Here is a tiny trained network, its code and every weight. The questions are about switching its units off for an input and a class, where a switched-off unit gives its printed mean instead of its output.

import numpy as np


def w(rows, s, z=0):
    codes = np.array(rows[::2]) - 128.0
    scale = np.full(codes.shape[1], s)
    scale[-1] = z or s
    return codes * scale


def f(y):
    return y / 2 * (1 + np.tanh(0.7978845608 * (y + 0.044715 * y**3)))


def log_softmax(a):
    a = a - a.max(-1, keepdims=True)
    return a - np.log(np.exp(a).sum(-1, keepdims=True))


def net(x, mask):
    res = np.array(x, float).reshape(1, 6) / 4 @ E
    y = f(res @ A[0][:, :-1].T + A[0][:, -1])
    res = res + np.where(mask, y, B[0][:, -1]) @ B[0][:, :-1]
    return log_softmax(res[-1] @ U[:, :-1].T + U[:, -1])


A, B = {}, {}
E = w([
[66,226,126,95,83,2,124,131],'x0',
[123,102,165,98,44,143,126,32],'x1',
[124,126,125,126,128,131,127,128],'x2',
[127,137,129,125,132,133,136,124],'x3',
[199,120,35,63,159,96,91,79],'x4',
[132,121,131,131,125,121,123,131],'x5',
],0.014)
A[0] = w([
[100,140,155,178,125,171,127,137,73],'n1',
[67,218,135,92,94,8,114,135,3],'n2',
[159,130,63,55,157,73,89,89,144],'n3',
[66,162,194,165,95,114,140,157,132],'n4',
[44,160,208,160,103,120,133,149,150],'n5',
[100,175,120,119,190,90,93,198,58],'n6',
[126,161,87,153,183,83,146,223,66],'n7',
[102,142,169,63,52,125,101,79,55],'n8',
[177,191,74,92,118,93,64,88,76],'n9',
[108,117,173,94,84,95,135,61,31],'n10',
],0.012,0.0035)
B[0] = w([
[113,90,81,48,189,98,117,181,157],'n1',
[237,33,233,54,254,242,22,102,250],'n2',
[80,121,137,49,136,56,211,213,201],'n3',
[143,138,102,69,136,73,226,173,191],'n4',
[143,142,115,70,108,55,190,187,198],'n5',
[61,159,90,233,75,146,102,48,187],'n6',
[89,170,87,212,23,144,101,29,199],'n7',
[70,167,99,231,43,163,105,86,178],'n8',
[129,147,94,116,117,80,210,192,189],'n9',
[79,167,50,244,112,133,107,38,169],'n10',
],0.0079,0.025)
U = w([
[109,156,104,84,137,9,203,191,165],'0',
[192,56,137,126,232,255,51,97,212],'1',
[56,187,84,242,58,117,98,20,3],'2',
],0.0093,0.0017)

Each question gives the input, the list of numbers given to net, and the class t.
The units are the neurons (one row each of A and B). Each row of codes is followed by its name. A weight is (code - 128) times the scale printed after its matrix; where a second scale follows, it is the last column's (A, B and U).
mask holds one flag per neuron, in row order. A switched-off neuron (its flag False) gives its mean, the last column of its row in B, instead of its output. The means were averaged over made-up inputs and are rounded, as every weight is.
A unit's drop is (log p(t) with every unit on - log p(t) with that unit switched off) / (log p(t) with every unit on - log p(t) with every unit switched off).
unit that matters most: the unit with the biggest drop
k most important neurons: the k neurons with the biggest drops, biggest first
drop when u is switched off: that unit's drop, to one decimal
input [4,0,8,3,2,3], class 1: unit that matters most => n2
input [-1,-2,8,-5,-1,4], class 2: 4 most important neurons => (n2; n3; n5; n4)
input [6,5,7,-8,2,8], class 1: 2 most important neurons => (n2; n7)
input [5,-3,6,6,-4,4], class 1: 2 most important neurons => (n2; n3)
input [0,4,6,5,5,-3], class 0: 2 most important neurons => (n3; n7)
input [-4,-7,-5,-8,-5,8], class 2: 2 most important neurons => (n2; n7)
input [-2,-6,-5,-5,-5,8], class 2: 3 most important neurons => (n7; n2; n3)
input [6,-3,5,-1,-4,-7], class 1: 2 most important neurons => (n2; n3)
input [7,7,-3,7,-6,-7], class 1: 2 most important neurons => (n2; n7)
input [-1,-1,7,5,-2,3], class 0: 3 most important neurons => (n2; n7; n6)
input [-3,6,5,0,4,-5], class 2: drop when n2 is switched off => 2.1
input [0,3,8,3,-7,-7], class 0: drop when n10 is switched off => 0.0
input [-1,0,-5,6,3,-3], class 0: drop when n2 is switched off => 4.4
input [2,0,4,8,0,1], class 1: unit that matters most => n3
